Below is a small trained network, with its code and all its weights. Each question gives an input and a class and asks what happens when units are switched off, that is, made to give their printed mean instead of their output.

import numpy as np


def w(rows, s, z=0):
    codes = np.array(rows[::2]) - 128.0
    scale = np.full(codes.shape[1], s)
    scale[-1] = z or s
    return codes * scale


def f(y):
    return np.maximum(y, 0)


def log_softmax(a):
    a = a - a.max(-1, keepdims=True)
    return a - np.log(np.exp(a).sum(-1, keepdims=True))


def net(x, mask):
    res = np.array(x, float).reshape(1, 8) / 4 @ E
    y = f(res @ A[0][:, :-1].T + A[0][:, -1])
    res = res + np.where(mask, y, B[0][:, -1]) @ B[0][:, :-1]
    return log_softmax(res[-1] @ U[:, :-1].T + U[:, -1])


A, B = {}, {}
E = w([
[123,129,131,126,117,139,134,117],'x0',
[130,122,122,140,119,138,131,120],'x1',
[128,122,126,132,128,130,130,131],'x2',
[151,95,142,119,57,6,183,131],'x3',
[177,42,129,49,145,137,84,77],'x4',
[121,136,27,77,182,124,207,94],'x5',
[133,128,120,134,133,119,120,133],'x6',
[118,122,128,126,128,128,128,132],'x7',
],0.016)
A[0] = w([
[93,162,144,150,197,188,69,111,84],'n1',
[141,139,108,154,118,128,124,122,84],'n2',
[70,222,127,174,105,136,170,179,37],'n3',
[115,118,232,167,90,132,44,149,127],'n4',
[162,160,97,102,87,158,119,160,83],'n5',
[123,158,9,74,207,121,223,93,115],'n6',
[182,14,127,92,138,156,117,123,19],'n7',
[163,143,120,120,127,131,132,172,49],'n8',
[166,174,115,150,165,184,88,98,53],'n9',
[101,157,32,81,139,126,186,92,119],'n10',
[133,89,90,132,187,138,228,118,105],'n11',
[101,104,131,153,152,114,133,114,65],'n12',
[122,182,112,173,87,130,159,165,44],'n13',
[119,143,135,110,131,121,121,129,85],'n14',
[55,165,127,179,145,111,168,112,65],'n15',
[67,134,93,100,166,129,182,102,94],'n16',
[147,165,99,89,92,128,97,144,44],'n17',
[108,174,131,166,130,133,158,132,7],'n18',
[121,165,132,109,185,245,63,165,90],'n19',
[118,149,159,141,67,122,32,142,105],'n20',
[45,248,118,230,120,121,177,190,42],'n21',
[114,143,114,112,105,144,140,181,36],'n22',
[108,129,130,141,151,182,145,155,54],'n23',
[146,53,105,25,109,142,47,72,62],'n24',
[163,104,165,118,24,4,180,131,78],'n25',
[148,122,241,146,109,155,95,170,115],'n26',
[129,115,223,173,69,134,48,138,108],'n27',
[103,188,112,132,185,215,57,129,91],'n28',
[175,135,142,79,66,100,148,141,5],'n29',
[223,71,152,98,155,137,120,104,3],'n30',
[114,117,142,160,180,97,123,106,56],'n31',
[170,48,146,65,152,142,58,71,11],'n32',
[160,90,136,146,66,35,185,135,52],'n33',
],0.011,0.0052)
B[0] = w([
[65,53,67,134,159,105,221,105,198],'n1',
[93,154,147,116,83,120,115,116,133],'n2',
[143,177,201,187,156,92,61,69,205],'n3',
[208,169,13,48,49,211,81,205,217],'n4',
[107,118,124,113,122,119,109,114,132],'n5',
[183,154,71,70,42,205,72,216,254],'n6',
[169,148,220,153,151,79,110,72,177],'n7',
[128,117,112,98,109,83,109,109,129],'n8',
[98,110,115,130,148,94,173,127,174],'n9',
[158,154,63,100,37,180,81,176,214],'n10',
[176,166,89,92,104,196,127,177,192],'n11',
[140,142,120,138,122,104,143,120,128],'n12',
[147,127,204,141,156,87,113,89,175],'n13',
[139,99,143,163,138,133,135,155,128],'n14',
[139,139,189,155,146,121,82,133,175],'n15',
[172,125,117,92,106,150,116,186,183],'n16',
[107,147,111,106,125,69,109,126,128],'n17',
[153,140,161,126,129,119,122,80,157],'n18',
[43,42,89,158,144,123,210,100,221],'n19',
[139,139,106,72,63,159,107,183,186],'n20',
[155,178,228,161,206,46,37,64,243],'n21',
[130,161,148,153,122,137,139,112,137],'n22',
[117,79,124,142,121,115,141,96,157],'n23',
[127,183,229,208,167,99,58,99,201],'n24',
[22,2,46,135,183,146,208,84,252],'n25',
[198,144,84,94,86,177,127,179,198],'n26',
[186,175,78,75,81,195,123,195,215],'n27',
[58,41,80,113,142,77,226,94,216],'n28',
[112,112,133,147,142,113,181,123,164],'n29',
[112,169,169,152,135,95,87,84,168],'n30',
[139,124,129,112,139,149,138,123,128],'n31',
[151,215,223,193,174,44,102,80,191],'n32',
[59,87,113,133,182,107,247,117,217],'n33',
],0.0076,0.022)
U = w([
[221,177,68,90,59,164,111,204,246],'0',
[53,102,99,113,149,113,249,102,56],'1',
[179,191,254,129,154,92,75,81,54],'2',
],0.0085,0.0012)

Each question gives the input, the list of numbers given to net, and the class t.
The units are the neurons (one row each of A and B). Each row of codes is followed by its name. A weight is (code - 128) times the scale printed after its matrix; where a second scale follows, it is the last column's (A, B and U).
mask holds one flag per neuron, in row order. A switched-off neuron (its flag False) gives its mean, the last column of its row in B, instead of its output. The means were averaged over made-up inputs and are rounded, as every weight is.
A unit's drop is (log p(t) with every unit on - log p(t) with that unit switched off) / (log p(t) with every unit on - log p(t) with every unit switched off).
The circuit of an input: a set's keep is (log p(t) with only the set's units on - log p(t) with every unit switched off) / (log p(t) with every unit on - log p(t) with every unit switched off). Starting from the 12 units with the biggest drops (on a tie, the unit counted first), units are removed one at a time, each time the one whose removal leaves the highest keep (on an exact tie, the one counted first), for as long as the keep stays at least 0.8.
units of the circuit, in order: the units of the circuit, biggest drop first
unit that matters most: the unit with the biggest drop
top k neurons: the k neurons with the biggest drops, biggest first
drop when u is switched off: that unit's drop, to one decimal
input [-5,-5,5,2,8,6,-2,6], class 2: unit that matters most -> n24
input [-5,3,5,5,-5,-4,5,-6], class 1: top 4 neurons -> [n25, n33, n6, n24]
input [-4,-7,-6,6,6,-5,4,8], class 1: top 2 neurons -> [n25, n21]
input [2,-6,8,6,-7,-6,0,8], class 2: top 4 neurons -> [n21, n3, n6, n13]
input [4,0,0,4,-5,5,6,5], class 0: top 2 neurons -> [n6, n10]
input [-8,1,6,6,-4,-5,-3,-4], class 1: top 4 neurons -> [n25, n33, n6, n10]
input [6,-2,5,-5,7,7,5,2], class 0: top 3 neurons -> [n6, n10, n21]
input [-6,-7,2,8,-8,-7,0,-6], class 1: top 2 neurons -> [n25, n33]
input [-8,-2,-6,-7,7,0,2,1], class 1: top 3 neurons -> [n19, n28, n1]
input [-8,3,0,5,6,-5,5,1], class 2: top 3 neurons -> [n32, n24, n6]
input [-6,2,5,0,-6,5,2,6], class 2: top 3 neurons -> [n21, n4, n3]
input [-1,5,3,-1,-8,-6,-1,0], class 2: top 2 neurons -> [n21, n3]
input [-7,0,-7,-2,-1,5,-4,4], class 0: drop when n8 is switched off -> 0.0
input [6,6,-8,-6,-6,-2,-6,-2], class 1: drop when n9 is switched off -> 0.1
input [7,5,3,6,-4,-3,7,6], class 1: units of the circuit, in order -> [n25]
input [0,-8,-3,-6,-8,-7,-2,-3], class 2: drop when n13 is switched off -> 0.9
